Below are the code and all the weights of a small trained network. Each question names an input and a class and asks about switching units off, where a switched-off unit gives its printed mean instead of its output.

import numpy as np


def w(rows, s, z=0):
    codes = np.array(rows[::2]) - 128.0
    scale = np.full(codes.shape[1], s)
    scale[-1] = z or s
    return codes * scale


def f(y):
    return np.maximum(y, 0)


def log_softmax(a):
    a = a - a.max(-1, keepdims=True)
    return a - np.log(np.exp(a).sum(-1, keepdims=True))


def net(x, mask):
    res = np.array(x, float).reshape(1, 6) / 4 @ E
    y = f(res @ A[0][:, :-1].T + A[0][:, -1])
    res = res + np.where(mask, y, B[0][:, -1]) @ B[0][:, :-1]
    return log_softmax(res[-1] @ U[:, :-1].T + U[:, -1])


A, B = {}, {}
E = w([
[87,58,99,40,65,118],'x0',
[71,54,125,200,143,112],'x1',
[66,239,132,124,123,156],'x2',
[95,116,162,82,192,126],'x3',
[71,175,85,141,185,67],'x4',
[169,111,253,141,29,7],'x5',
],0.0049)
A[0] = w([
[129,18,93,70,108,74,172],'N1',
[145,120,158,115,90,102,88],'N2',
[172,230,45,68,141,184,145],'N3',
[135,128,131,128,128,134,98],'N4',
[148,129,129,132,139,137,87],'N5',
[151,128,130,132,127,138,50],'N6',
[162,181,186,127,13,59,252],'N7',
[74,161,133,105,216,110,56],'N8',
[143,133,161,123,105,116,136],'N9',
[106,89,127,106,99,154,216],'N10',
[133,127,140,120,128,123,95],'N11',
[99,134,119,125,112,117,143],'N12',
[119,147,119,147,104,118,105],'N13',
[156,134,158,214,169,173,44],'N14',
[104,164,217,67,154,109,148],'N15',
[75,142,126,122,122,115,167],'N16',
[135,139,161,82,119,102,124],'N17',
[117,113,89,143,167,133,28],'N18',
[9,163,105,118,87,73,150],'N19',
[144,146,160,124,75,102,186],'N20',
[121,100,138,108,116,170,96],'N21',
[142,168,122,151,107,100,72],'N22',
[126,103,125,114,123,110,157],'N23',
[99,74,137,74,75,217,131],'N24',
[125,63,100,121,130,101,167],'N25',
],0.014,0.0018)
B[0] = w([
[215,110,70,206,96,128,229],'N1',
[167,145,124,125,131,153,175],'N2',
[38,133,209,30,137,121,225],'N3',
[126,136,132,128,128,125,129],'N4',
[109,130,146,137,127,120,135],'N5',
[119,141,145,127,137,121,132],'N6',
[253,119,204,69,84,137,255],'N7',
[136,151,184,117,197,155,180],'N8',
[161,129,130,131,133,136,164],'N9',
[144,123,142,151,75,98,174],'N10',
[130,121,137,136,124,133,135],'N11',
[106,127,126,147,120,128,145],'N12',
[119,115,142,138,100,133,141],'N13',
[90,132,128,233,163,133,179],'N14',
[143,150,159,151,215,146,185],'N15',
[82,125,145,141,141,120,157],'N16',
[135,120,133,175,161,131,167],'N17',
[155,144,134,136,174,121,162],'N18',
[14,122,109,159,110,126,192],'N19',
[188,130,156,111,118,129,187],'N20',
[129,131,151,111,92,121,153],'N21',
[119,99,153,141,79,141,151],'N22',
[146,134,124,154,116,136,156],'N23',
[117,118,164,94,23,124,194],'N24',
[169,126,108,177,107,125,185],'N25',
],0.03,0.0089)
U = w([
[151,130,71,65,136,108,4],'0',
[103,122,153,67,74,116,155],'1',
[253,120,132,141,120,142,147],'2',
[95,183,150,101,226,153,159],'3',
[91,120,70,196,156,122,167],'4',
],0.0068,0.0019)

Each question gives the input, the list of numbers given to net, and the class t.
The units are the neurons (one row each of A and B). Each row of codes is followed by its name. A weight is (code - 128) times the scale printed after its matrix; where a second scale follows, it is the last column's (A, B and U).
mask holds one flag per neuron, in row order. A switched-off neuron (its flag False) gives its mean, the last column of its row in B, instead of its output. The means were averaged over made-up inputs and are rounded, as every weight is.
A unit's drop is (log p(t) with every unit on - log p(t) with that unit switched off) / (log p(t) with every unit on - log p(t) with every unit switched off).
The circuit of an input: a set's keep is (log p(t) with only the set's units on - log p(t) with every unit switched off) / (log p(t) with every unit on - log p(t) with every unit switched off). Starting from the 12 units with the biggest drops (on a tie, the unit counted first), units are removed one at a time, each time the one whose removal leaves the highest keep (on an exact tie, the one counted first), for as long as the keep stays at least 0.8.
units of the circuit, in order: the units of the circuit, biggest drop first
unit that matters most: the unit with the biggest drop
k most important neurons: the k neurons with the biggest drops, biggest first
drop when u is switched off: that unit's drop, to one decimal
input [8,-7,3,-5,8,2], class 1: unit that matters most => N19
input [3,6,3,1,8,4], class 4: units of the circuit, in order => N19, N3
input [-1,6,8,-1,2,2], class 4: units of the circuit, in order => N19, N7
input [0,-6,7,3,6,5], class 3: units of the circuit, in order => N15, N1
input [7,-5,2,6,5,-5], class 3: units of the circuit, in order => N8, N7
input [8,8,-4,1,4,-3], class 4: 3 most important neurons => N7, N19, N20
input [3,-6,-6,3,4,-7], class 1: 2 most important neurons => N3, N15
input [-1,7,-7,1,8,3], class 4: 2 most important neurons => N7, N20
input [6,-1,-2,-1,-4,-5], class 1: 2 most important neurons => N24, N7
input [8,-4,8,-6,-7,-5], class 1: drop when N22 is switched off => 0.0
input [-4,5,-4,-8,4,-7], class 3: drop when N1 is switched off => 0.3
input [1,6,1,6,3,1], class 4: drop when N19 is switched off => 0.1
